[-0.54 -4.48 -7.54 -3.47 -0.65 -0.65 -1.97 -0.37 -6.21 -1.81  2.92 -3.11
  1.67  3.54 -3.88  1.19 -2.19  0.85 -2.68  3.93 -0.11 -0.29 -6.11 -2.90
 -2.54  1.07 -5.50 -0.96  5.81 -3.70 -2.79 -0.62  3.07  4.44 -4.12 -3.49
 -2.14 -1.55 -1.50 -4.90 -5.56  3.61  1.13  2.47 -1.05  1.69  1.48 -1.75
  2.70 -0.84  0.49  2.05  1.76] -> Q149
[ 6.33 -0.51 -1.78 -0.19 -0.96  1.03 -6.08  2.33 -0.82 -8.68 -4.36  0.54
  3.55  0.44 -2.83 -6.16 -0.74  3.46 -0.09  0.49 -3.45  3.55 -0.28  0.74
  2.02 -4.58  0.19  3.06 -1.61  0.15  2.45 -1.66 -1.24 -0.10  4.30 -0.49
 -3.08  4.52 -2.08  2.98  2.66 -5.42  0.88 -0.28 -3.46 -5.00 -1.08  1.79
  2.30 -5.85  0.28 -2.41 -2.23] -> Q261
[-5.30  0.98  2.42  0.75  1.23 -0.75  5.00 -1.94  1.25  7.89  3.50  0.16
 -1.34 -0.23  2.78  5.82  1.00 -2.40  0.50 -0.03  3.24 -3.23  1.17 -0.63
 -1.03  3.72  0.42 -2.56  0.99  0.59 -1.63  1.49  0.76  0.07 -3.28  0.65
  2.91 -3.63  2.14 -1.91 -1.59  4.75 -0.68  0.36  3.29  4.12  1.39 -0.78
 -1.78  5.10 -0.27  2.08  2.03] -> Q667
[ 2.05  5.39  8.81  3.95 -0.41  1.60  1.64  2.14  6.96 -0.45 -4.38  3.05
 -2.32 -4.42  4.08 -3.42  2.72 -0.51  3.35 -5.16 -0.88  1.67  7.05  4.20
  2.83 -1.69  6.77  2.69 -6.96  4.59  3.80 -5.67 -3.35 -6.14  5.82  4.35
  1.54  2.92  0.60  6.01  6.59 -5.55 -0.43 -3.05  0.24 -2.52 -2.21  2.60
 -2.75 -0.15  0.64 -2.86 -3.01] -> Q733
[-0.25  3.38  5.57  2.73 -0.15  0.65  1.94  0.86  3.71  2.08 -1.55  1.85
 -1.19 -2.01  2.84  0.48  1.89 -0.19  1.87 -1.94  0.70 -0.39  4.62  1.75
  1.54  0.11  3.96  0.75 -3.44  3.10  1.78  2.65 -1.63 -3.06  1.97  2.06
  1.34  0.52  0.67  2.83  2.91 -1.07  0.19 -1.20  1.24 -0.37  0.13  3.26
 -1.38  1.06  0.56 -0.46 -0.87] -> Q189
[ 6.44 -0.47 -1.72  0.80 -0.63  1.06 -8.38  2.87 -2.43 -8.38 -4.66  1.21
  3.55  2.71 -3.79 -3.44 -0.22  6.64 -0.13  4.22 -2.48  2.20  0.82 -1.33
  3.55 -5.15 -0.07  3.01 -0.76  1.84  2.94 -0.14 -1.38  1.27  3.51 -2.24
 -4.17  4.50 -3.18  2.91  2.05 -3.19  3.25  1.61 -2.86 -5.27  2.52  5.08
  4.68 -6.61  0.71 -1.11 -1.26] -> Q760
[-6.87  1.16  2.61 -0.08 -0.04 -0.55  9.05 -1.86  2.14  9.27  4.98 -1.25
 -3.60 -2.31  4.20  4.84  0.93 -5.98  0.47 -3.42  3.18 -2.60  0.08  1.35
 -3.46  6.04  0.68 -2.56  1.20 -0.81 -2.74  0.18  1.80 -1.47 -4.07  2.14
  4.10 -4.79  2.75 -3.13 -2.67  4.63 -1.97 -1.11  3.49  6.08 -1.20 -3.78
 -4.10  7.15  0.45  2.07  1.52] -> Q809
[-1.95 -5.63 -9.46 -3.41  0.49 -1.81 -3.25 -1.97 -8.62  0.69  4.47 -2.76
  3.75  6.27 -4.96  5.63 -2.53  2.76 -3.71  8.18  1.71 -2.81 -6.67 -5.82
 -2.03  1.52 -7.27 -3.00  7.99 -3.77 -3.71  7.05  3.52  7.63 -6.85 -5.92
 -2.35 -3.18 -1.22 -6.36 -7.53  7.59  2.01  4.48  0.27  2.40  4.93 -0.54
  4.64 -0.48 -0.36  4.18  3.95] -> Q375
succ: [0.48]	[1.89]
succ: [3.54]	[-3.88]
succ: [2.66]	[-5.42]
succ: [-5.30]	[0.98]
succ: [3.25]	[1.61]

[ 6.09  3.12 -0.32  0.91  0.45  1.97  0.17 -3.44 -2.67  0.09 -2.99  2.25
  3.14  8.46 -0.54  1.30 -5.71] = Q486
[ 4.24  0.80 -1.62  0.57 -0.23 -4.13  0.94 -0.33 -1.84  0.91 -8.08  2.58
  0.21  8.27 -2.86  3.01 -2.88] = Q213
[ 4.24  0.80 -1.62  0.57 -0.23 -4.13  0.94  3.00 -2.29  0.91 -8.08  2.58
  0.21  8.27 -2.86  0.48 -2.88] = Q506
[ 4.89  3.01  0.93  0.70  3.19 -0.16 -3.14 -2.74 -2.35 -5.22  2.81  4.46
  0.87 -0.38  7.10  1.42 -5.13] = Q670
[ 2.55 -1.61 -2.13  0.11  1.36 -7.97  0.08  1.12 -1.96 -1.01 -8.77  4.44
 -3.07  1.95 -1.39 -0.26 -0.17] = Q885
succ: [7.10]	[1.42]
succ: [3.00]	[-2.29]
succ: [-0.16]	[-3.14]

[-2.00  1.06 -0.35  7.02 -0.12 -0.27 -1.48  0.29]  Q792
[-3.22 -0.34  0.34  8.11 -0.06  2.03  1.01  1.20]  Q176
[-2.00  1.06 -1.90  7.02 -0.12 -2.01  0.82 -1.55]  Q384
[-2.00  1.06 -1.90  7.02 -0.12 -0.34  1.06 -1.55]  Q658
[-3.21 -2.01 -1.28  8.11 -0.06  2.03  1.01  1.20]  Q191
succ: [-1.28]	[8.11]
asked: [-2.00  1.06 -0.35  7.02 -0.12 -0.27 -1.48  0.29]	Q792
succ: [-3.21]	[-2.01]
succ: [-0.35]	[7.02]

[ 4.52  3.02  0.20  0.47 -4.35  1.64  4.26  3.88 -0.10 -3.92  7.92  2.98
  5.70  5.57 -3.05  3.83  7.31 -1.28  3.14  6.44  7.91 -1.72 -0.18  7.11
  3.80 -1.08  7.26 -1.27  6.22  6.09 -3.89  2.11 -1.07 -3.21] -> Q500
[-0.01  0.32  0.33 -0.34  0.13 -0.13  0.34 -0.24  0.42  0.01 -0.27 -0.11
 -0.03  0.13 -0.21 -0.25 -0.14  0.08  0.02 -0.06  0.19 -0.05  0.21 -0.21
 -0.48 -0.34 -0.08 -0.18 -0.15 -0.22  0.12  0.45  0.36 -0.08] -> Q614
[-0.28 -0.22 -0.17 -0.11 -0.15 -0.22 -0.28 -0.07 -0.22 -0.13 -0.09 -0.24
 -0.08 -0.29 -0.03 -0.19 -0.17 -0.05 -0.29 -0.24 -0.10 -0.02 -0.11 -0.17
 -0.08 -0.06 -0.18 -0.08 -0.21 -0.19 -0.11 -0.49 -0.18 -0.13] -> Q249
succ: [0.21]	[-0.21]
succ: [6.09]	[-3.89]
succ: [-0.07]	[-0.22]
succ: [7.92]	[2.98]
succ: [-0.48]	[-0.34]
succ: [0.47]	[-4.35]
succ: [-0.02]	[-0.11]

[-1.22  0.39  1.14  5.60  3.38  4.26 -6.39 -1.58  3.39 -0.07]  Q845
[-1.22 -6.44  1.14 -6.86  0.04  3.88 -6.39 -3.56 -2.08 -0.07]  Q48
[-1.22 -2.21  1.14 -0.13  0.04  4.36 -9.59 -2.41  3.89 -0.07]  Q708
[-1.22  1.41  1.14  6.39  3.51  3.88 -6.39 -0.76 -2.08 -0.07]  Q568
[-1.22 -6.23  1.14  1.15 -0.76  2.65 -6.39 -3.26 -2.08 -0.07]  Q838
[-1.22  0.59  1.05 -0.13  0.04 -4.55  9.50 -0.08  0.49 -0.07]  Q681
[-1.22 -2.21  1.14  2.04  2.70  5.44 -7.25 -2.41 -2.08 -0.07]  Q834
succ: [9.50]	[-0.08]
succ: [3.38]	[4.26]
succ: [0.39]	[1.14]
succ: [-1.58]	[3.39]

[ 5.51 -0.32  2.96  0.85 -5.60] : Q770
[-0.24  6.84 -6.31 -1.88 -1.44] : Q946
[ 5.53  0.81  2.43 -3.72 -0.41] : Q271
[ 3.29  4.40 -0.40  0.92 -0.33] : Q123
[-0.01 -3.18 -2.11 -5.05  5.35] : Q272
[-0.25  5.34  3.10 -0.93 -0.48] : Q914
[ 5.67 -3.84 -3.73  0.16 -7.18] : Q891
succ: [5.34]	[3.10]
succ: [-3.73]	[0.16]
succ: [5.53]	[0.81]
succ: [-0.40]	[0.92]
succ: [-0.24]	[6.84]

[-3.63 -0.64  2.16 -2.54  1.47 -1.67 -2.77  1.62 -3.93  3.38] : Q245
[ 3.44  0.00 -6.63  5.62 -1.17 -0.60  1.08 -0.13  4.43 -3.59] : Q622
[-6.25 -0.02  9.43 -8.45  2.28 -0.11 -2.90 -2.91 -7.71  6.28] : Q507
[ 0.46 -0.14 -1.03  0.86  0.02 -0.03  0.80  0.18  1.00 -0.63] : Q364
succ: [-0.03]	[0.80]
succ: [-0.14]	[-1.03]

[-0.84 -0.21  4.36  0.73] : Q253
[ 2.03  2.13 -2.98 -1.47] : Q530
[-1.04  2.12 -3.28  7.28] : Q951
[-1.82 -3.27  2.00  2.12] : Q63
[-1.14 -3.27  2.00 -2.30] : Q255
[-4.11 -3.34  1.94 -1.05] : Q895
succ: [-3.28]	[7.28]
succ: [2.13]	[-2.98]
succ: [-1.14]	[-3.27]
succ: [-0.84]	[-0.21]
succ: [-1.04]	[2.12]
succ: [1.94]	[-1.05]
asked: [ 2.03  2.13 -2.98 -1.47]	Q530

[-2.66 -2.67 -0.34 -6.23 -3.40  3.50]  Q632
[ 1.70  0.94 -0.58  0.14  1.69 -8.95]  Q41
[-3.41 -0.87  0.86 -7.68 -1.87  1.36]  Q173
[-5.49 -0.40  0.99  2.87 -1.79  0.50]  Q925
[ 1.70  0.94 -0.58  0.14 -1.79  0.50]  Q836
[-5.03 -0.18  3.25  1.75  1.40  0.75]  Q560
[ 1.70  0.94 -0.58  0.14 -1.25  4.55]  Q621
succ: [0.99]	[2.87]
succ: [-0.18]	[3.25]
succ: [-1.25]	[4.55]
succ: [-3.41]	[-0.87]
succ: [-2.66]	[-2.67]
succ: [2.87]	[-1.79]

[ 3.76  6.03 -2.69 -3.26 -2.26 -0.05 -2.03 -2.66 -1.53  2.43 -6.45 -3.64
 -1.98  1.24 -1.65 -0.38 -0.92 -0.50]  Q942
[-2.85  4.76  0.83 -0.89 -0.68  1.23  0.05 -0.63 -0.93 -1.52  5.38  0.32
 -5.56 -1.89 -1.47 -1.95 -5.55  3.28]  Q823
[-2.85  4.76  0.83 -0.89 -0.68  1.23  0.05 -0.63 -0.93 -1.52  5.38  0.32
 -5.56 -1.89 -1.47 -1.95  2.02 -2.86]  Q593
succ: [-0.92]	[-0.50]
succ: [-3.64]	[-1.98]
succ: [2.43]	[-6.45]
succ: [-2.69]	[-3.26]
asked: [-2.85  4.76  0.83 -0.89 -0.68  1.23  0.05 -0.63 -0.93 -1.52  5.38  0.32
 -5.56 -1.89 -1.47 -1.95 -5.55  3.28]	Q823
succ: [-5.55]	[3.28]
asked: [-2.85  4.76  0.83 -0.89 -0.68  1.23  0.05 -0.63 -0.93 -1.52  5.38  0.32
 -5.56 -1.89 -1.47 -1.95  2.02 -2.86]	Q593

[-2.40 -1.67  1.12 -2.99 -1.70 -3.98  1.95  0.16 -0.08  1.14  2.92  0.61
 -3.83 -6.14  1.27 -5.95 -2.60 -4.82  1.17 -5.18] = Q811
[-1.12 -4.43  0.00 -2.61 -1.70  2.01 -1.77 -1.99  0.71 -1.97  5.76  3.99
  1.90  2.64  0.01 -0.79  8.50  1.00  1.07  3.56] = Q906
[-0.97 -4.59  0.01  1.19  2.63  2.73  4.37  2.39  2.41 -1.65  4.68  0.04
  4.42 -1.01  2.16  1.01  5.76  5.79 -3.09  0.04] = Q363
[-1.30 -4.38 -1.58 -4.10 -5.86  2.79 -3.80 -1.53  1.19  0.05  0.35 -4.62
 -0.03  2.36  1.93  1.47 -0.59 -1.52 -4.89 -6.41] = Q934
succ: [-1.58]	[-4.10]
succ: [-4.62]	[-0.03]

[-1.61  4.06  5.77  2.11  0.29  6.15 -3.41  5.46  1.71  3.08 -1.77 -1.27
  0.71  4.43 -1.83  0.70  1.86 -0.71 -3.09  5.53 -1.19 -0.57 -1.86 -4.91
 -0.65 -2.47 -0.88  6.45 -1.74 -2.62 -5.37  2.36  2.18]  Q981
[-2.14  0.79 -2.85  2.40  0.73 -4.24 -1.05 -6.58 -7.61 -1.34  6.96  2.35
 -1.73  3.06  0.18  1.70 -2.07 -0.47  0.02 -6.57  5.82  3.79  4.41  2.35
 -1.94  7.44 -0.74 -4.69  4.63 -1.80  5.20 -3.20 -1.29]  Q703
[ 2.02 -0.68  1.82 -2.06 -0.87  3.39  0.41  5.91  7.23 -0.14 -6.77 -1.26
  0.67 -2.68  0.04 -1.11  2.64  0.25 -0.89  6.22 -5.96 -2.81 -4.12 -1.60
  1.42 -6.88  0.49  4.00 -4.80  2.12 -5.88  3.27  0.97]  Q171
succ: [2.64]	[0.25]
succ: [-1.26]	[0.67]
succ: [0.25]	[-0.89]
succ: [2.12]	[-5.88]
succ: [2.36]	[2.18]

[ 7.20  3.63 -4.71  3.01  4.15  2.44  3.62 -1.29] -> Q33
[-7.79  3.63 -4.71  3.01  4.15  2.44 -7.17 -1.29] -> Q330
[ 8.70  4.14  3.29  3.19 -0.43 -3.68 -5.64  2.70] -> Q892
succ: [-5.64]	[2.70]
succ: [7.20]	[3.63]
succ: [-0.43]	[-3.68]
succ: [3.62]	[-1.29]

[-3.88 -7.07 -3.72 -3.71 -0.16  1.31  4.35 -6.16 -6.37 -2.87 -7.15 -3.27
 -6.75  7.29  3.44  6.32  5.74 -1.81  4.88  4.76  2.61 -6.11  4.23  1.52
  0.35 -6.06  0.54  6.92  3.58  4.92  1.80 -1.76 -6.43  4.54  0.96  2.60
 -4.95  7.02  1.93  5.74 -6.19  0.59 -3.49 -4.90  0.70 -3.60 -5.75  6.92
  5.59  2.38 -6.91  6.21 -0.73 -6.35  6.90 -1.82 -3.10 -6.77 -0.68 -5.12
  4.59 -4.81  0.62] = Q465
[-3.88 -7.07 -2.83 -3.71 -0.16  1.31  4.35 -6.16 -6.37 -2.87 -7.15 -3.27
 -6.75  7.29  3.44  6.32  5.74 -1.81  4.88  4.76  2.61 -6.11  4.23  1.52
  0.35 -6.12  0.54  6.92  3.58  4.92  1.80 -1.76 -6.43  4.54  0.96  1.82
 -4.95  7.02  1.93  5.74 -6.19  0.59  4.53 -4.90  0.70  5.40 -1.42 -7.01
  6.53 -4.27 -4.73 -3.62  6.67  6.17  2.09 -0.49  4.45  0.73 -2.76  6.65
 -4.39  4.65  5.15] = Q315
[-3.88 -7.07 -2.83 -3.71 -0.16  1.31  4.35 -6.16 -6.37 -2.87 -7.15 -3.27
 -6.75  7.29  3.44  6.32  5.74 -1.81  4.88  4.76  2.61 -6.11  4.23  1.52
  0.35 -6.06  0.54  6.92  3.58  4.92  1.80 -1.76 -6.43  4.54  0.96  1.82
 -4.95  7.02  1.93  5.74 -6.19  0.59 -3.49 -4.90  0.70 -3.60 -5.75  6.92
  5.59  2.38 -6.91  6.21 -0.73 -6.35 -3.41 -3.99  5.62  3.69  2.18 -6.57
  4.38  0.15  5.98] = Q645
asked: [-3.88 -7.07 -3.72 -3.71 -0.16  1.31  4.35 -6.16 -6.37 -2.87 -7.15 -3.27
 -6.75  7.29  3.44  6.32  5.74 -1.81  4.88  4.76  2.61 -6.11  4.23  1.52
  0.35 -6.06  0.54  6.92  3.58  4.92  1.80 -1.76 -6.43  4.54  0.96  2.60
 -4.95  7.02  1.93  5.74 -6.19  0.59 -3.49 -4.90  0.70 -3.60 -5.75  6.92
  5.59  2.38 -6.91  6.21 -0.73 -6.35  6.90 -1.82 -3.10 -6.77 -0.68 -5.12
  4.59 -4.81  0.62]	Q465
succ: [6.53]	[-4.27]
asked: [-3.88 -7.07 -2.83 -3.71 -0.16  1.31  4.35 -6.16 -6.37 -2.87 -7.15 -3.27
 -6.75  7.29  3.44  6.32  5.74 -1.81  4.88  4.76  2.61 -6.11  4.23  1.52
  0.35 -6.06  0.54  6.92  3.58  4.92  1.80 -1.76 -6.43  4.54  0.96  1.82
 -4.95  7.02  1.93  5.74 -6.19  0.59 -3.49 -4.90  0.70 -3.60 -5.75  6.92
  5.59  2.38 -6.91  6.21 -0.73 -6.35 -3.41 -3.99  5.62  3.69  2.18 -6.57
  4.38  0.15  5.98]	Q645
succ: [2.09]	[-0.49]
asked: [-3.88 -7.07 -2.83 -3.71 -0.16  1.31  4.35 -6.16 -6.37 -2.87 -7.15 -3.27
 -6.75  7.29  3.44  6.32  5.74 -1.81  4.88  4.76  2.61 -6.11  4.23  1.52
  0.35 -6.12  0.54  6.92  3.58  4.92  1.80 -1.76 -6.43  4.54  0.96  1.82
 -4.95  7.02  1.93  5.74 -6.19  0.59  4.53 -4.90  0.70  5.40 -1.42 -7.01
  6.53 -4.27 -4.73 -3.62  6.67  6.17  2.09 -0.49  4.45  0.73 -2.76  6.65
 -4.39  4.65  5.15]	Q315

[ 1.06  1.82  1.14  4.20  3.21  1.34 -4.01  3.39  0.07 -2.31  5.09 -2.18
 -4.58  1.71  0.95  3.22  4.85]  Q569
[ 1.32  1.74  1.14  0.41  3.77  1.93  0.74  1.24  0.62 -2.47  0.47 -3.72
  0.91  0.17  1.49  3.52  4.80]  Q455
[ 1.69  2.95  2.35  1.08  1.25  1.60 -1.81 -3.30  1.50  3.74  0.83  3.75
 -3.57 -1.17  1.51  0.75 -0.19]  Q562
[-3.52 -4.86 -3.89  3.43 -4.45 -4.13 -3.58  7.10 -3.21 -3.81  4.71 -1.78
 -2.37  3.79 -3.71 -3.29 -1.90]  Q717
[-3.52 -4.86 -3.89  3.43 -4.45 -4.13 -3.58  7.10 -3.21  5.07  4.71 -1.78
 -2.37  3.79  0.16 -3.29 -1.90]  Q765
succ: [-2.18]	[-4.58]
succ: [0.17]	[1.49]
succ: [1.82]	[1.14]
succ: [-2.31]	[5.09]
succ: [0.74]	[1.24]

[ 2.71 -3.20  1.32 -9.12]  Q157
[-2.91 -3.17  1.41 -1.80]  Q636
[ 3.91 -3.17  0.25 -2.09]  Q830
[-2.44 -6.82  4.16  1.30]  Q944
[-0.55 -3.16  1.00  6.59]  Q18
[ 4.17 -1.02  0.60  1.92]  Q597
[-3.86 -4.57  1.14  1.06]  Q815
[ 2.72  1.31 -0.24  1.69]  Q592
[ 6.29 -2.05  1.23 -7.50]  Q812
[ 3.80  0.99  0.23 -2.01]  Q789
succ: [-3.16]	[1.00]
succ: [-0.55]	[-3.16]
succ: [2.71]	[-3.20]
succ: [-2.05]	[1.23]
succ: [4.17]	[-1.02]
succ: [1.00]	[6.59]
succ: [2.72]	[1.31]

